Here is a tiny trained network, its code and every weight. The questions are about switching its units off for an input and a target symbol, where a switched-off unit gives its printed mean instead of its output.

import numpy as np


def w(rows, s, z=0):
    codes = np.array(rows[::2]) - 128.0
    scale = np.full(codes.shape[1], s)
    scale[-1] = z or s
    return codes * scale


def f(y):
    return y / 2 * (1 + np.tanh(0.7978845608 * (y + 0.044715 * y**3)))


def softmax(a):
    e = np.exp(a - a.max(-1, keepdims=True))
    return e / e.sum(-1, keepdims=True)


def log_softmax(a):
    a = a - a.max(-1, keepdims=True)
    return a - np.log(np.exp(a).sum(-1, keepdims=True))


def net(x, mask):
    ids = ['βγδζθμσψω'.index(c) for c in x.split()]
    T = len(ids)
    res = E[ids] + P[:T]
    u = 0
    for l in range(2):
        q, k, v = (res @ M[l].T for M in (Q, K, V))
        z = softmax(np.where(np.tri(T) > 0, q @ k.T / 4**0.5, -1e9)) @ v
        res = res + np.where(mask[u], z, O[l][:, -1]) @ O[l][:, :-1]
        u += 1
        y = f(res @ A[l][:, :-1].T + A[l][:, -1])
        res = res + np.where(mask[u : u + 4], y, B[l][:, -1]) @ B[l][:, :-1]
        u += 4
    return log_softmax(res[-1] @ U[:, :-1].T + U[:, -1])


Q, K, V, O, A, B = {}, {}, {}, {}, {}, {}
E = w([
[159,63,32,104,127,169,113,131],'β',
[105,34,106,141,212,86,87,116],'γ',
[254,133,148,101,170,85,97,104],'δ',
[119,115,45,52,103,102,187,181],'ζ',
[100,127,119,102,162,243,169,153],'θ',
[92,224,74,100,90,104,88,112],'μ',
[67,164,126,211,104,126,95,95],'σ',
[71,132,150,88,144,159,29,124],'ψ',
[85,79,175,65,102,61,154,200],'ω',
],0.016)
P = w([
[160,101,107,70,59,168,133,113],'0',
[137,105,119,192,136,134,104,171],'1',
[132,114,120,187,148,120,96,172],'2',
[111,159,73,33,150,148,126,65],'3',
[97,111,170,140,150,110,149,92],'4',
[86,123,148,138,177,72,114,136],'5',
[83,170,106,3,155,107,136,42],'6',
],0.014)
Q[0] = w([
[111,72,224,172,89,163,223,167],'0.h0',
[180,105,206,225,10,114,175,138],'0.h0',
[99,93,180,152,184,147,96,155],'0.h0',
[199,79,172,146,165,179,209,191],'0.h0',
],0.011)
K[0] = w([
[131,135,61,127,124,246,166,197],'0.h0',
[188,108,71,203,54,196,145,139],'0.h0',
[94,125,146,129,220,185,111,120],'0.h0',
[205,94,97,81,194,185,157,202],'0.h0',
],0.011)
V[0] = w([
[209,44,11,122,67,105,116,85],'0.h0',
[206,135,161,184,2,167,21,209],'0.h0',
[111,113,228,81,128,72,40,127],'0.h0',
[155,179,129,152,153,207,136,51],'0.h0',
],0.0046)
O[0] = w([
[151,20,78,105,101,92,131,99,73],'0.h0',
[86,119,145,30,110,119,114,125,5],'0.h0',
[88,132,145,101,253,41,113,135,90],'0.h0',
[183,117,187,107,103,214,65,156,189],'0.h0',
],0.0068,0.0023)
A[0] = w([
[205,204,140,232,147,97,69,155,67],'0.n0',
[152,118,151,182,94,70,185,209,138],'0.n1',
[153,61,139,254,199,150,102,171,254],'0.n2',
[109,132,217,120,135,150,101,200,213],'0.n3',
],0.007,0.0009)
B[0] = w([
[190,143,163,180,2,157,88,46,152],'0.n0',
[155,45,226,94,49,31,186,233,133],'0.n1',
[181,93,162,235,193,114,116,139,254],'0.n2',
[140,117,168,167,105,213,92,139,214],'0.n3',
],0.0085,0.0036)
Q[1] = w([
[145,166,124,19,65,142,144,123],'1.h0',
[180,2,138,176,81,116,164,236],'1.h0',
[37,197,29,46,164,226,69,104],'1.h0',
[54,136,171,55,163,123,199,178],'1.h0',
],0.0096)
K[1] = w([
[145,111,158,110,75,51,58,37],'1.h0',
[144,44,132,155,63,188,153,254],'1.h0',
[76,191,156,167,180,70,78,44],'1.h0',
[94,118,225,105,131,50,155,119],'1.h0',
],0.0094)
V[1] = w([
[160,105,121,89,155,133,27,143],'1.h0',
[56,54,170,119,223,192,156,126],'1.h0',
[254,120,167,119,195,106,203,98],'1.h0',
[82,50,111,205,76,120,90,46],'1.h0',
],0.0083)
O[1] = w([
[156,178,187,64,246,53,72,135,177],'1.h0',
[169,122,133,142,135,135,103,221,255],'1.h0',
[138,38,111,126,147,169,116,117,53],'1.h0',
[147,194,98,191,153,118,63,100,156],'1.h0',
],0.011,0.0068)
A[1] = w([
[127,150,47,81,74,168,150,2,77],'1.n0',
[114,84,133,189,112,40,109,183,41],'1.n1',
[78,173,100,206,126,136,84,154,255],'1.n2',
[110,139,164,243,136,168,79,152,44],'1.n3',
],0.008,0.0052)
B[1] = w([
[188,133,175,201,167,202,248,159,183],'1.n0',
[123,155,105,62,135,254,67,50,162],'1.n1',
[67,92,97,149,153,150,131,167,248],'1.n2',
[109,128,211,57,118,56,232,46,237],'1.n3',
],0.0097,0.013)
U = w([
[110,54,56,208,160,122,53,176,254],'β',
[127,80,113,88,176,144,131,50,14],'γ',
[227,134,147,184,101,103,91,100,213],'δ',
[32,87,36,70,102,92,161,146,206],'ζ',
[150,49,182,194,139,87,179,205,54],'θ',
[91,174,71,223,109,132,112,160,195],'μ',
[105,193,198,53,52,138,172,2,22],'σ',
[122,183,139,97,136,91,107,162,116],'ψ',
[118,137,139,90,53,232,72,140,141],'ω',
],0.0076,0.0058)

Each question gives the input, a string of symbols that net reads in full, and the target symbol t.
The units are the heads (4 rows each of Q, K, V and O) and the neurons (one row each of A and B). Each row of codes is followed by its name. A weight is (code - 128) times the scale printed after its matrix; where a second scale follows, it is the last column's (O, A, B and U).
mask holds one flag per unit, layer by layer, with each layer's heads first. A switched-off unit (its flag False) gives its mean, the last column of its rows in O or B, instead of its output. The means were averaged over made-up inputs and are rounded, as every weight is.
A unit's drop is (log p(t) with every unit on - log p(t) with that unit switched off) / (log p(t) with every unit on - log p(t) with every unit switched off).
The circuit of an input: a set's keep is (log p(t) with only the set's units on - log p(t) with every unit switched off) / (log p(t) with every unit on - log p(t) with every unit switched off). Starting from all 10 units, units are removed one at a time, each time the one whose removal leaves the highest keep (on an exact tie, the one counted first), for as long as the keep stays at least 0.8.
circuit, biggest first: the units of the circuit, biggest drop first
k most important neurons: the k neurons with the biggest drops, biggest first
top k neurons in layer l: the k neurons of layer l with the biggest drops, biggest first
input θ θ θ ζ, target θ: top 2 neurons in layer 0	0.n2; 0.n3
input θ σ σ ζ θ μ, target μ: 4 most important neurons	1.n3; 0.n0; 1.n0; 1.n2
input θ μ θ θ, target σ: 3 most important neurons	0.n2; 1.n2; 0.n3
input β β θ σ μ, target μ: circuit, biggest first	1.n3; 1.h0; 1.n2
input σ β θ β, target μ: 2 most important neurons	1.n3; 1.n0
input ω θ γ ψ θ γ, target γ: circuit, biggest first	1.n1; 1.n3; 0.n2
input β μ ζ θ ζ γ, target γ: circuit, biggest first	1.n1; 0.n2; 1.n3
input δ γ ω, target ω: circuit, biggest first	1.n1; 0.n1
input ω θ θ ψ θ ζ β, target ψ: 2 most important neurons	1.n2; 1.n3
input θ θ ψ, target ψ: circuit, biggest first	0.h0; 1.h0
input θ σ θ β δ θ θ, target γ: circuit, biggest first	1.h0
input θ σ ζ, target ζ: circuit, biggest first	1.h0; 0.n1; 1.n0
input ζ θ ω ω θ δ ζ, target γ: 2 most important neurons	0.n0; 1.n0
input σ θ ψ β, target ψ: circuit, biggest first	1.h0; 0.h0
input σ ψ δ σ θ σ, target σ: circuit, biggest first	1.n3; 0.n0
input θ θ θ σ θ, target σ: 2 most important neurons	0.n1; 0.n3
input ζ θ γ θ, target β: 2 most important neurons	1.n3; 0.n2
input θ β ω μ ψ ζ ζ, target ψ: circuit, biggest first	0.h0; 1.h0
input δ θ θ θ δ θ ω, target ζ: circuit, biggest first	0.h0; 1.h0; 1.n0
input θ β θ σ θ ω, target ω: circuit, biggest first	1.n1; 1.n3; 0.n1
input θ θ θ β, target δ: 4 most important neurons	1.n2; 1.n0; 0.n2; 1.n3
input θ σ σ ω θ δ ψ, target ψ: circuit, biggest first	1.h0; 0.h0
input ζ ω ψ δ θ ζ θ, target γ: 2 most important neurons	0.n3; 1.n3
input ζ ζ θ θ, target ω: 2 most important neurons	1.n3; 1.n2
input θ β σ, target σ: 2 most important neurons	1.n3; 0.n0
input θ σ γ θ θ θ θ, target β: most important neuron	0.n2
